Below is a small trained network, with its code and all its weights. Each question gives an input and a class and asks what happens when units are switched off, that is, made to give their printed mean instead of their output.

import numpy as np


def w(rows, s, z=0):
    codes = np.array(rows[::2]) - 128.0
    scale = np.full(codes.shape[1], s)
    scale[-1] = z or s
    return codes * scale


def norm(h):
    return h / np.sqrt((h * h).mean(-1, keepdims=True) + 1e-5)


def f(y):
    return y / 2 * (1 + np.tanh(0.7978845608 * (y + 0.044715 * y**3)))


def log_softmax(a):
    a = a - a.max(-1, keepdims=True)
    return a - np.log(np.exp(a).sum(-1, keepdims=True))


def net(x, mask):
    res = np.array(x, float).reshape(1, 5) / 4 @ E
    u = 0
    for l in range(3):
        y = f(norm(res) @ A[l][:, :-1].T + A[l][:, -1])
        res = res + np.where(mask[u : u + 7], y, B[l][:, -1]) @ B[l][:, :-1]
        u += 7
    return log_softmax(norm(res)[-1] @ U[:, :-1].T + U[:, -1])


A, B = {}, {}
E = w([
[170,149,163,145,133],'x0',
[122,110,243,161,86],'x1',
[75,202,138,99,154],'x2',
[116,94,175,239,148],'x3',
[176,102,2,143,129],'x4',
],0.0084)
A[0] = w([
[110,189,99,174,174,158],'0.n1',
[170,109,116,95,128,212],'0.n2',
[102,69,116,90,222,139],'0.n3',
[147,75,168,50,53,250],'0.n4',
[150,104,109,209,21,100],'0.n5',
[68,88,23,122,129,66],'0.n6',
[151,136,89,3,169,244],'0.n7',
],0.0071,0.0015)
B[0] = w([
[99,111,57,159,223,164],'0.n1',
[103,241,179,156,74,161],'0.n2',
[125,161,128,223,253,148],'0.n3',
[119,199,91,103,61,200],'0.n4',
[58,148,176,105,230,157],'0.n5',
[196,101,219,187,72,187],'0.n6',
[119,153,150,230,16,255],'0.n7',
],0.0059,0.0046)
A[1] = w([
[72,159,181,176,150,91],'1.n1',
[195,189,78,133,3,102],'1.n2',
[128,164,185,32,88,51],'1.n3',
[165,114,60,157,221,93],'1.n4',
[172,174,183,230,75,253],'1.n5',
[106,88,220,150,233,211],'1.n6',
[156,132,98,133,94,148],'1.n7',
],0.008,0.0018)
B[1] = w([
[125,61,130,63,87,172],'1.n1',
[128,91,117,67,187,253],'1.n2',
[117,144,150,225,186,180],'1.n3',
[219,132,201,212,139,171],'1.n4',
[73,135,54,2,89,236],'1.n5',
[132,28,43,79,238,208],'1.n6',
[75,174,169,150,108,153],'1.n7',
],0.0082,0.0066)
A[2] = w([
[1,117,48,40,116,229],'2.n1',
[84,234,180,61,35,245],'2.n2',
[109,114,196,37,125,3],'2.n3',
[124,226,76,51,132,142],'2.n4',
[111,120,197,88,65,153],'2.n5',
[166,77,69,90,64,197],'2.n6',
[134,148,63,94,165,151],'2.n7',
],0.0091,0.0015)
B[2] = w([
[117,124,162,103,75,254],'2.n1',
[161,51,152,190,118,215],'2.n2',
[140,183,123,195,128,169],'2.n3',
[124,134,169,84,154,202],'2.n4',
[254,241,139,179,80,155],'2.n5',
[64,115,164,125,132,171],'2.n6',
[89,114,111,95,204,169],'2.n7',
],0.0095,0.011)
U = w([
[108,123,228,80,69,220],'0',
[113,84,47,61,157,216],'1',
[166,159,159,255,85,3],'2',
],0.0095,0.00068)

Each question gives the input, the list of numbers given to net, and the class t.
The units are the neurons (one row each of A and B). Each row of codes is followed by its name. A weight is (code - 128) times the scale printed after its matrix; where a second scale follows, it is the last column's (A, B and U).
mask holds one flag per neuron, layer by layer. A switched-off neuron (its flag False) gives its mean, the last column of its row in B, instead of its output. The means were averaged over made-up inputs and are rounded, as every weight is.
A unit's drop is (log p(t) with every unit on - log p(t) with that unit switched off) / (log p(t) with every unit on - log p(t) with every unit switched off).
The circuit of an input: a set's keep is (log p(t) with only the set's units on - log p(t) with every unit switched off) / (log p(t) with every unit on - log p(t) with every unit switched off). Starting from the 12 units with the biggest drops (on a tie, the unit counted first), units are removed one at a time, each time the one whose removal leaves the highest keep (on an exact tie, the one counted first), for as long as the keep stays at least 0.8.
units of the circuit, in order: the units of the circuit, biggest drop first
unit that matters most: the unit with the biggest drop
top k neurons: the k neurons with the biggest drops, biggest first
top k neurons in layer l: the k neurons of layer l with the biggest drops, biggest first
drop of u: that unit's drop, to one decimal
input [-3,-7,-4,2,7], class 2: units of the circuit, in order -> 1.n4, 1.n5
input [-8,0,-2,3,-3], class 1: units of the circuit, in order -> 1.n6, 0.n7
input [-2,2,5,-3,-3], class 2: unit that matters most -> 1.n6
input [-7,-8,-3,6,2], class 2: units of the circuit, in order -> 1.n4, 1.n6
input [-3,-6,0,-1,0], class 0: units of the circuit, in order -> 1.n6, 2.n1
input [-1,-1,-6,2,4], class 2: top 2 neurons in layer 2 -> 2.n7, 2.n4
input [-6,-3,-5,6,-6], class 1: units of the circuit, in order -> 1.n6, 0.n7
input [-7,5,-5,5,1], class 1: units of the circuit, in order -> 1.n6, 0.n5, 0.n7
input [-5,-7,7,-2,-3], class 0: top 2 neurons -> 1.n6, 0.n7
input [-2,0,8,3,3], class 2: top 3 neurons -> 0.n1, 1.n4, 1.n5
input [-5,7,-3,-3,8], class 0: top 2 neurons in layer 1 -> 1.n6, 1.n7
input [7,8,6,-8,0], class 2: top 2 neurons in layer 1 -> 1.n3, 1.n6
input [4,-4,-3,3,6], class 2: top 2 neurons -> 1.n4, 1.n6
input [-1,8,-6,5,1], class 1: top 2 neurons in layer 1 -> 1.n6, 1.n7
input [-3,-8,-6,8,3], class 2: top 3 neurons -> 1.n4, 1.n2, 1.n5
input [8,7,4,8,3], class 1: top 2 neurons -> 1.n6, 0.n7
input [-4,5,-1,-3,-2], class 2: top neuron in layer 0 -> 0.n7
input [6,4,6,4,2], class 1: drop of 0.n7 -> 0.2
input [-8,0,-6,4,-3], class 1: drop of 0.n7 -> 0.3
input [7,-4,-3,6,-1], class 1: drop of 1.n6 -> 0.2
input [0,-2,2,8,-5], class 1: drop of 1.n6 -> 0.8
input [4,-4,2,5,-8], class 1: top neuron in layer 0 -> 0.n7
